Below is a small trained network, with its code and all its weights. Each question gives an input and a class and asks what happens when units are switched off, that is, made to give their printed mean instead of their output.

import numpy as np


def w(rows, s, z=0):
    codes = np.array(rows[::2]) - 128.0
    scale = np.full(codes.shape[1], s)
    scale[-1] = z or s
    return codes * scale


def norm(h):
    return h / np.sqrt((h * h).mean(-1, keepdims=True) + 1e-5)


def f(y):
    return np.maximum(y, 0)


def log_softmax(a):
    a = a - a.max(-1, keepdims=True)
    return a - np.log(np.exp(a).sum(-1, keepdims=True))


def net(x, mask):
    res = np.array(x, float).reshape(1, 5) / 4 @ E
    u = 0
    for l in range(4):
        y = f(norm(res) @ A[l][:, :-1].T + A[l][:, -1])
        res = res + np.where(mask[u : u + 3], y, B[l][:, -1]) @ B[l][:, :-1]
        u += 3
    return log_softmax(norm(res)[-1] @ U[:, :-1].T + U[:, -1])


A, B = {}, {}
E = w([
[57,78,193,94,100,179],'x0',
[96,27,74,101,184,138],'x1',
[71,159,142,108,159,150],'x2',
[107,126,72,151,21,105],'x3',
[107,254,78,135,123,113],'x4',
],0.0079)
A[0] = w([
[186,99,121,177,108,129,76],'L0N0',
[141,64,170,164,128,254,251],'L0N1',
[101,97,70,115,199,123,121],'L0N2',
],0.0086,0.0012)
B[0] = w([
[106,106,208,140,108,75,183],'L0N0',
[38,94,137,114,170,156,255],'L0N1',
[133,118,142,251,83,92,228],'L0N2',
],0.013,0.0043)
A[1] = w([
[149,29,110,83,150,196,152],'L1N0',
[152,194,195,186,131,126,97],'L1N1',
[144,121,135,254,146,219,254],'L1N2',
],0.0074,0.002)
B[1] = w([
[60,30,208,37,160,21,202],'L1N0',
[161,107,2,4,172,222,226],'L1N1',
[76,140,172,103,202,3,254],'L1N2',
],0.0073,0.0044)
A[2] = w([
[143,168,86,163,89,165,254],'L2N0',
[116,175,146,148,188,133,216],'L2N1',
[1,167,153,130,47,163,237],'L2N2',
],0.0093,0.00089)
B[2] = w([
[94,97,248,140,120,211,187],'L2N0',
[255,206,47,122,144,128,190],'L2N1',
[167,116,108,150,124,128,254],'L2N2',
],0.0093,0.0062)
A[3] = w([
[204,119,178,141,152,108,253],'L3N0',
[77,115,108,144,11,129,211],'L3N1',
[137,191,80,69,215,186,195],'L3N2',
],0.012,0.0019)
B[3] = w([
[90,166,85,93,42,146,200],'L3N0',
[197,110,116,120,194,191,247],'L3N1',
[71,253,211,131,151,133,254],'L3N2',
],0.013,0.0069)
U = w([
[57,27,161,75,175,87,228],'0',
[167,117,54,183,162,35,79],'1',
[104,253,159,98,174,118,178],'2',
[253,86,99,121,162,214,115],'3',
[141,110,81,37,22,108,4],'4',
],0.014,0.0037)

Each question gives the input, the list of numbers given to net, and the class t.
The units are the neurons (one row each of A and B). Each row of codes is followed by its name. A weight is (code - 128) times the scale printed after its matrix; where a second scale follows, it is the last column's (A, B and U).
mask holds one flag per neuron, layer by layer. A switched-off neuron (its flag False) gives its mean, the last column of its row in B, instead of its output. The means were averaged over made-up inputs and are rounded, as every weight is.
A unit's drop is (log p(t) with every unit on - log p(t) with that unit switched off) / (log p(t) with every unit on - log p(t) with every unit switched off).
The circuit of an input: a set's keep is (log p(t) with only the set's units on - log p(t) with every unit switched off) / (log p(t) with every unit on - log p(t) with every unit switched off). Starting from all 12 units, units are removed one at a time, each time the one whose removal leaves the highest keep (on an exact tie, the one counted first), for as long as the keep stays at least 0.8.
units of the circuit, in order: the units of the circuit, biggest drop first
k most important neurons: the k neurons with the biggest drops, biggest first
top k neurons in layer l: the k neurons of layer l with the biggest drops, biggest first
drop of u: that unit's drop, to one decimal
input [0,-8,1,-5,-8], class 0: units of the circuit, in order -> [L0N1 L3N2]
input [-4,-1,2,4,2], class 3: 2 most important neurons -> [L1N2 L2N0]
input [0,-1,-6,7,-1], class 3: units of the circuit, in order -> [L3N1]
input [-6,-2,4,4,-7], class 4: units of the circuit, in order -> [L3N0 L3N2]
input [-1,7,6,6,3], class 1: 2 most important neurons -> [L0N2 L1N2]
input [-6,-5,-5,6,-2], class 3: 2 most important neurons -> [L3N1 L1N2]
input [1,5,-5,0,8], class 1: units of the circuit, in order -> [L0N2 L3N2]
input [-5,0,1,4,-5], class 4: units of the circuit, in order -> [L3N0 L0N1]
input [-6,6,1,-8,-1], class 1: 3 most important neurons -> [L0N2 L3N2 L1N1]
input [-3,5,-4,-8,0], class 1: top 2 neurons in layer 2 -> [L2N1 L2N0]
input [2,-6,3,-7,-6], class 0: 2 most important neurons -> [L0N1 L1N0]
input [-5,-5,-2,2,-2], class 4: 3 most important neurons -> [L3N2 L3N0 L0N0]
input [-1,6,4,4,0], class 1: 2 most important neurons -> [L0N2 L1N2]
input [3,-4,-7,-1,1], class 4: most important neuron -> [L0N0]
input [2,-7,4,4,-7], class 0: 3 most important neurons -> [L0N1 L2N1 L0N2]
input [4,7,1,2,4], class 1: top 2 neurons in layer 2 -> [L2N0 L2N2]
input [-5,3,-7,2,-5], class 0: 2 most important neurons -> [L2N1 L2N2]
input [-7,-7,-4,4,-1], class 4: 2 most important neurons -> [L3N0 L3N2]
input [5,-8,4,1,-5], class 0: 2 most important neurons -> [L0N1 L3N2]
input [-2,7,-8,-4,1], class 1: units of the circuit, in order -> [L0N2]
input [-3,-7,4,5,-5], class 3: top 2 neurons in layer 3 -> [L3N1 L3N2]
input [-2,1,-8,2,-4], class 0: top 2 neurons in layer 2 -> [L2N1 L2N2]
input [-3,-1,-3,8,-5], class 3: drop of L3N1 -> 1.1
input [-7,8,1,-6,0], class 1: drop of L0N2 -> 1.6
input [-8,4,4,1,-1], class 1: drop of L0N2 -> 0.5
input [-8,-6,-5,-4,-8], class 4: drop of L3N0 -> 0.5
input [1,-1,1,-2,-2], class 0: most important neuron -> [L1N0]
